Known rows:
-1,20,-5,-2,16,-9,13,-8,12,-5,-5,-3,-7,12,-10,-16,1,-10,-15,-18,8,-7,-18,1,-7,-12,-6,14,2,2,-3: pleduplu
-1,21,-9,24,-12,1,0,25,-16,-21,3,-39,-24,15,-25,-4,-6,17,-24,-30,42,42,-5,18,22,-21,12,54,50,33,5: sketek
7,-5,2,1,2,3,18,11,14,3,3,-3,-7,1,-7,2,1,1,-17,3,-10,-1,-7,6,5,-3,-8,-13,7,5,20: mibemur
3,-19,2,7,6,6,13,9,19,3,-8,10,-5,-12,3,-7,-11,5,-19,3,-25,-1,1,15,8,-1,-21,-6,8,14,7: griska
5,2,7,6,-3,3,14,12,8,5,3,-7,-10,9,0,4,5,-2,-13,1,-6,-1,-8,3,0,0,-14,-12,11,3,18: drobrem
1,2,10,9,-7,-1,12,16,7,5,6,-12,-11,10,3,1,4,-6,-14,0,-6,-1,-3,-4,1,0,-16,-10,11,7,13: nusek
-21,12,-2,19,9,5,5,-19,26,9,5,13,-13,2,-16,-7,-7,-2,-6,-4,3,-4,-27,15,-9,4,-2,23,-6,0,-2: nuploskon
9,-25,7,-44,1,8,-46,-3,-36,-18,1,11,11,-6,13,0,8,-5,30,-8,22,-6,30,-15,13,-9,42,3,-37,12,-21: peska
6,1,2,6,2,4,12,12,10,8,5,-6,-12,6,-1,3,6,0,-12,2,-4,-1,-7,1,-1,-1,-13,-13,11,-2,16: sete
12,0,3,3,-5,3,15,10,13,3,7,0,-10,7,-5,0,9,2,-10,3,1,1,-9,3,-3,2,-9,-11,7,-2,22: refol
-10,14,-1,13,0,-24,22,-8,4,-4,2,-9,17,-2,-12,-2,-5,-11,-16,5,-4,10,-6,-5,-9,6,-7,-8,6,-12,4: kosto
7,8,-18,-32,11,-2,-48,-10,-19,-23,-4,3,24,-24,36,-13,-37,-13,27,-10,19,-14,46,-17,-8,-25,8,-12,-7,8,-50: pleskun
5,0,5,6,-3,3,12,11,7,6,3,-6,-10,7,1,6,6,-4,-14,0,-4,-2,-8,1,-4,-1,-14,-12,7,2,16: rasomi
-1,-4,12,20,-8,13,8,0,25,12,-6,16,-10,-9,12,-5,-6,-2,-9,4,-7,-1,-8,15,-2,4,-22,5,9,3,3: stutra
6,1,4,7,-1,4,12,11,10,8,6,-9,-9,6,0,3,5,-3,-13,1,-5,-2,-7,-1,-1,0,-10,-11,10,1,17: drupla
5,-4,1,9,0,-27,17,-3,0,-13,-9,3,17,0,-12,-7,5,-1,-18,0,3,16,-7,1,-5,14,2,2,8,-13,15: tutrar
1,-17,-12,-31,6,-11,-39,5,-29,-17,4,11,17,6,1,-5,-12,18,40,21,-1,-8,36,-10,2,8,15,2,-14,13,-31: stustum
-2,-8,-14,-28,4,-2,-43,-1,-25,-13,13,7,14,3,2,2,-13,14,43,13,6,-6,32,-9,-2,4,24,-7,-17,6,-30: peno
2,-1,3,15,-2,-27,17,-1,-5,-9,-11,-6,15,0,-6,-5,5,-7,-18,-2,-3,14,-5,-6,-5,16,-5,1,10,-13,9: modigam

Facts:
vimi | Σ 982 | α druneson,tukam,kosto,flibu | Φ droflizur | θ stegrek
skurolin | α zogrur,biti | θ ziris
fastotruk | Σ 601 | Φ vetak | θ kigur
druneson | Σ 982 | Φ dresta
plifes | Σ 982 | Φ peno | θ grifla
plidus | Σ 982 | Φ skepal | θ dibi
brubista | θ kebrak
modigam | Σ 549 | Φ flika
trizam | θ stestun
zosti | Σ 549 | Φ boklon | θ zizor
libren | Σ 982 | α drobem,skabruk,sivofun,padru,sebren,stutra | Φ flesol
mibemur | Σ 982 | Φ dresta | θ skugim
groklin | α zogrur,skinu
skisor | θ nosti
vetak | θ lugen
skugim | θ groklin
biti | Σ 601 | Φ drobem | θ flakas
benuk | Σ 982 | Φ trizam
guvugrun | Σ 549 | Φ podruk | θ kotriren
gabu | Σ 982 | α gagos,stestar | Φ skisor | θ zugrir
misken | Σ 982 | Φ dimum | θ plifes
tagin | Σ 549 | α sivofun,zosti,nuploskon,zabes | Φ stestar | θ pleskun
zogrur | θ skabruk
timekla | Σ 982 | Φ vetak | θ veran
stestun | Σ 601 | Φ rafam
butruk | Σ 982 | Φ stestar
pletrel | Σ 982 | Φ drobem | θ refol
muski | α trutar
skepal | θ legre
fupim | Σ 549 | Φ stustum | θ zivin
bretekem | Σ 601 | Φ tilasko | θ biflas
skinu | Σ 549 | Φ skurolin
rures | Σ 549 | Φ stestar
solum | Σ 549 | Φ sivofun
legre | Σ 982 | α bidrok,griri,sebren,fupim,tamuska | Φ droflizur
tilasko | θ kudidek
trezak | Σ 982 | Φ podruk
padru | Σ 601 | Φ skugim
troful | Σ 549 | Φ skepal | θ stugra
gifur | Σ 982 | α pleduplu,vanok | Φ muski
tutras | Σ 601 | Φ drobem | θ butruk
griska | Σ 982 | Φ klikluzur
trugon | Σ 982 | Φ gridifar | θ skurolin
zizor | Σ 601 | Φ skisor
trokir | Σ 982 | Φ bupo
dresta | α gridifar,brasek | θ druflos
zibudi | θ bidrok
refol | Σ 982 | Φ stustum | θ fidos
kebrak | Σ 549 | Φ toklepe
dibi | Σ 549 | Φ dresta | θ totubrik
toskal | Σ 601 | α flika,vetak | Φ lebre
musur | Σ 549 | Φ skepal
lebre | θ zibudi
veran | Σ 982 | Φ rafam | θ tutrar
droflizur | θ trizam
grifla | Σ 982 | Φ zogrur
ziful | Σ 982 | Φ rafam
teser | Σ 982 | Φ trizam
kururom | Σ 982 | Φ pleskun | θ gabu
sebren | Σ 982 | Φ flesol | θ troful
peska | α nunu,nufe,troko,pleskun
gesum | Σ 982 | α gritum,bidrok,bredrotil,pleskun,vanok,brubista | Φ flika | θ ziful
stutra | Σ 982 | Φ groklin
nufe | Σ 982 | Φ gridifar | θ tutras
dudris | Σ 549 | Φ lebre | θ gesum
groplifi | Σ 549 | α zedran,trezak,stestar | Φ geklum | θ modigam
totubrik | Σ 982 | Φ skisor | θ stustum
plotofa | Σ 982 | Φ flibu | θ timekla
rafam | α stestun,rures
kogum | Σ 982 | Φ kudidek | θ groplifi
podruk | θ gagos
drupla | Σ 982 | Φ stustum
natam | Σ 982 | α fere,sebren | Φ peska | θ kosto
troskisan | Σ 549 | α drisi,padru,ziris,trezak,pluflen,tibridin | Φ droflizur | θ klefloflos
gidronar | Σ 601 | Φ gridifar | θ digor
sketek | Σ 601 | α nunu,flika,plidus,kleklek | Φ podruk
kigur | Σ 982 | Φ peska | θ trutar
toklepe | θ zedran
skigos | Σ 549 | Φ bupo | θ dresta
griri | Σ 982 | Φ klikluzur
kage | Σ 601 | Φ flesol | θ gidronar
nepla | Σ 601 | α nuploskon,dimum,griska | Φ kudidek
sete | Σ 982 | Φ skugim
klegragu | Σ 601 | α gritum,trizam,griri,stoskun | Φ peno | θ griska
tamuska | Σ 982 | Φ droflizur | θ ruskuzek
gufleskik | Σ 549 | Φ droflizur | θ dudris
klisko | Σ 982 | α fafo | Φ podruk
skabruk | Σ 549 | Φ zogrur | θ nusek
trenal | Σ 601 | Φ skisor | θ drisi
zugrir | Σ 982 | Φ fidos
zedran | Σ 982 | Φ brubista | θ brilor
tibridin | Σ 549 | Φ peska | θ lebre
rasomi | Σ 982 | Φ peno
kudidek | θ fekor
tukam | Σ 549 | Φ rafam
drisi | Σ 601 | Φ boklon | θ benuk
bofes | Σ 982 | Φ skisor
klefloflos | Σ 982 | α zosti,pletrel,kigur | Φ flesol | θ drudror
gritum | Σ 549 | Φ skugim
flakas | Σ 982 | Φ skurolin
nosti | Σ 982 | Φ muski | θ boklon
fafo | Σ 549 | Φ fibraplo
boklon | θ troskisan
fidos | θ plotofa
ruskuzek | Σ 982 | Φ stestar | θ vimi
stoskun | Σ 982 | Φ tilasko | θ biti
ziris | Σ 982 | Φ bupo
fustupor | Σ 549 | α grifla,lebre,kotriren | Φ tilasko
febram | Σ 549 | α zibudi,nufe,sebren,skisor,kleklek | Φ stugra
pluflen | Σ 982 | Φ bupo
gekaga | Σ 982 | α vetak,trutar | Φ podruk
lugen | Σ 982 | Φ kudidek
fere | Σ 982 | Φ boklon
kleklek | Σ 982 | Φ sivofun
stina | Σ 601 | Φ boklon | θ natam
brasek | Σ 549 | Φ flibu | θ stestar
zivin | Σ 601 | Φ flesol | θ tamuska
kotriren | Σ 982 | Φ klikluzur | θ skigos
brilor | Σ 982 | Φ nunu | θ stina
kamom | Σ 601 | Φ drobem
stegrek | Σ 982 | α brilor,kururom,nosti | Φ flika | θ trenal
bredrotil | Σ 601 | Φ droflizur | θ rures
lobrevi | Σ 549 | α padru,zugrir | Φ toklepe | θ pletrel
nolar | Σ 982 | Φ brubista | θ skepal
biflas | Σ 982 | α zibudi,musur,stestun,stina,biti,dimum | Φ flika | θ kage
roflon | Σ 982 | Φ groklin
dimum | θ kogum
pleduplu | Σ 601 | Φ kudidek
gagos | Σ 549 | Φ brubista | θ kamom
plakel | Σ 982 | α nunu | Φ tilasko
zabes | Σ 982 | Φ peska
druflos | Σ 982 | Φ zogrur | θ fustupor
stestar | θ nufe
drudror | Σ 549 | Φ lebre | θ plidus
troko | Σ 982 | Φ zibudi
bupo | α fastotruk,guvugrun,boklon,klikluzur | θ mibemur
digor | Σ 601 | α sivofun,misken,fidos | Φ flibu | θ guklis
pleku | Σ 982 | Φ vetak
vanok | Σ 982 | Φ geklum | θ druneson
fekor | Σ 982 | α skepal,stutra,skinu,totubrik | Φ stestar | θ bretekem
guklis | Σ 982 | α troko,zogrur,drudror,timekla | Φ gridifar | θ dimum
kosto | Σ 549 | Φ skugim | θ brasek
tutrar | Σ 549 | Φ stustum
nusek | Σ 982 | Φ boklon | θ bredrotil
drobrem | Σ 982 | Φ peno
daklabul | Σ 549 | Φ peska
nunu | θ teser
tefo | Σ 982 | Φ zibudi
bidrok | Σ 982 | Φ tilasko | θ fastotruk
stugra | α pleskun,brasek,pleku,roflon | θ kururom
geklum | θ tilasko
disas | Σ 601 | α butruk,kamom,dudris | Φ brubista
nuploskon | Σ 601 | Φ sivofun | θ lobrevi
trutar | Σ 982 | Φ dresta | θ sebren

Rows:
No name comes twice in this set of rows, the named rows included.
13,-17,-4,-43,0,1,-44,3,-43,-22,3,1,11,2,7,2,4,11,37,-2,26,-1,36,-15,14,-10,44,2,-22,11,-20 -> stugra
-11,18,-12,5,18,-13,12,-2,12,-2,3,-6,-8,17,-21,-9,-1,-3,-11,-7,-4,-9,-20,0,-11,1,-9,8,2,-2,2 -> fastotruk
-1,-18,24,8,-15,-3,11,-5,-13,-5,-16,-10,10,-14,-1,0,19,-12,-27,-20,9,24,-2,-1,16,1,25,20,-9,1,13 -> febram
2,-35,-8,-28,7,5,-49,3,-34,-21,1,17,12,-8,6,2,-10,19,33,1,3,0,38,2,13,6,36,6,-19,17,-25 -> groklin
-21,9,-1,27,12,-1,2,-14,25,7,1,15,-7,3,-9,-13,-10,-4,-8,-8,-11,-6,-19,16,-10,11,-17,25,-1,3,-10 -> padru
-17,5,-4,21,15,-7,2,-5,19,1,7,8,-8,12,-19,-9,-9,0,-13,-9,-12,-1,-19,14,-8,11,-10,22,6,6,-2 -> drisi
-4,-11,15,8,5,-29,13,5,-13,-8,-4,-15,17,6,-11,4,20,-19,-27,-13,-15,10,-2,-16,1,20,10,-9,-8,-14,20 -> fustupor
-25,2,16,20,-6,-13,18,-19,19,11,8,13,10,-13,-17,3,-4,-13,-11,11,-14,5,-15,1,-6,13,1,-2,-17,-12,4 -> tibridin
-12,7,1,9,11,-13,13,-2,11,1,-16,12,-6,10,-6,-23,0,-3,-15,-5,-12,-8,-17,5,-3,-2,-20,33,0,12,-11 -> stestun
37,-9,-34,-4,2,50,26,-8,-38,24,-72,-11,-20,-17,32,32,45,30,6,-33,-5,12,-26,8,19,-2,7,21,23,-56,15 -> legre
9,0,11,-6,-9,3,22,4,11,4,-9,0,-9,0,8,-9,2,-3,-12,5,2,-6,-6,2,3,-17,-20,0,5,10,9 -> plidus
-5,2,9,6,-12,-18,26,-14,3,-5,-11,3,14,-12,-5,-12,-1,-5,-17,4,1,9,-9,-1,6,-7,-8,13,-1,-3,2 -> drudror
-3,22,-44,8,-1,23,43,-37,-32,34,-60,-22,8,-25,5,38,22,23,13,-4,-22,14,-34,-6,14,-8,5,11,17,-63,-9 -> gufleskik
-8,-3,4,-12,12,4,13,-4,-3,-10,-5,-18,-13,2,-26,2,13,-7,-31,-29,-3,5,-13,7,22,-26,21,18,-11,21,8 -> klegragu

Now the same nodes, written a new way:
Known rows:
-14,-12,6,-5,4,-3,-9,-7,-11,9,29,-15,4,16,-17: kleklek
4,-2,12,-6,8,12,24,-2,6,3,-36,-5,15,28,5: tibridin
-1,22,-21,15,18,8,15,28,-18,11,-14,25,-9,-16,8: fidos
23,-9,-43,8,17,6,-15,12,-1,26,19,23,-19,-56,20: peska
-7,0,14,-8,-7,-1,-7,-9,7,-12,-1,-6,-3,4,-6: drobrem
5,-3,8,-7,-10,-2,-6,-11,-3,-7,-7,-3,6,8,-4: tutras
12,-5,-6,-2,-1,-7,12,-5,10,0,-8,-2,10,13,12: solum
14,-6,6,-9,-18,-1,-12,-16,14,-14,-15,-1,-2,-11,6: disas
-3,3,-33,17,27,7,7,29,-32,37,20,15,-5,-14,-1: nunu
3,7,-31,15,23,6,5,25,-24,28,13,19,-9,-21,4: trizam
-3,-21,28,35,-17,-7,-15,22,-1,4,29,-28,35,8,-19: bredrotil
28,-26,-20,-5,-3,-6,-10,-14,25,9,11,-2,4,-18,21: febram
-7,-1,15,-7,-5,-1,-7,-10,7,-12,-1,-7,-2,6,-7: refol
4,-3,6,-9,-10,-1,-4,-12,-3,-6,-8,-4,5,8,-4: trenal
-1,-2,13,-11,-9,0,-11,-14,16,-16,-3,-4,-7,-4,-2: klisko
-14,3,20,-5,-4,1,-1,-6,-1,-9,-2,-8,0,16,-11: nosti
-5,9,13,-7,-10,-1,7,-8,-9,-11,-18,-3,8,22,-8: drisi
8,-13,-12,-1,5,-6,11,-3,-1,13,9,-6,15,20,5: drudror
6,19,-24,12,16,5,8,23,-10,8,-6,30,-10,-28,10: stustum

Rows:
No name comes twice in this set of rows, the named rows included.
3,-3,15,-10,-13,-1,-17,-15,23,-21,-6,-2,-9,-14,3 -> stegrek
-6,0,14,-5,-6,2,6,-4,-15,-1,-11,-10,10,26,-10 -> nuploskon
0,-11,1,-5,-5,-3,-5,-9,-13,9,11,-11,9,14,-9 -> pleduplu
14,14,-25,13,13,8,2,21,-3,10,-9,27,-16,-39,17 -> muski
18,14,-23,10,7,10,0,17,9,2,-23,29,-22,-49,23 -> bupo
-6,28,-27,11,12,5,25,24,-24,27,10,16,-1,-25,8 -> dimum
15,-5,-8,-2,4,-9,5,-4,10,-8,-9,9,14,17,7 -> troful
5,-2,-6,-5,2,-3,19,-3,3,3,-15,-5,11,26,8 -> guvugrun
4,-1,15,-12,-12,1,-14,-16,23,-22,-12,-1,-10,-11,2 -> klefloflos
-13,-4,19,-5,6,2,-5,-6,-5,-7,3,-6,5,22,-20 -> trutar
-12,-15,3,-6,6,-4,-11,-8,-13,11,35,-13,6,15,-19 -> nufe
-1,-3,22,-8,-1,11,2,-6,-7,-3,-19,-7,11,20,-12 -> fastotruk
20,-3,31,34,-27,-7,1,22,51,-31,-30,-9,25,-14,18 -> troskisan

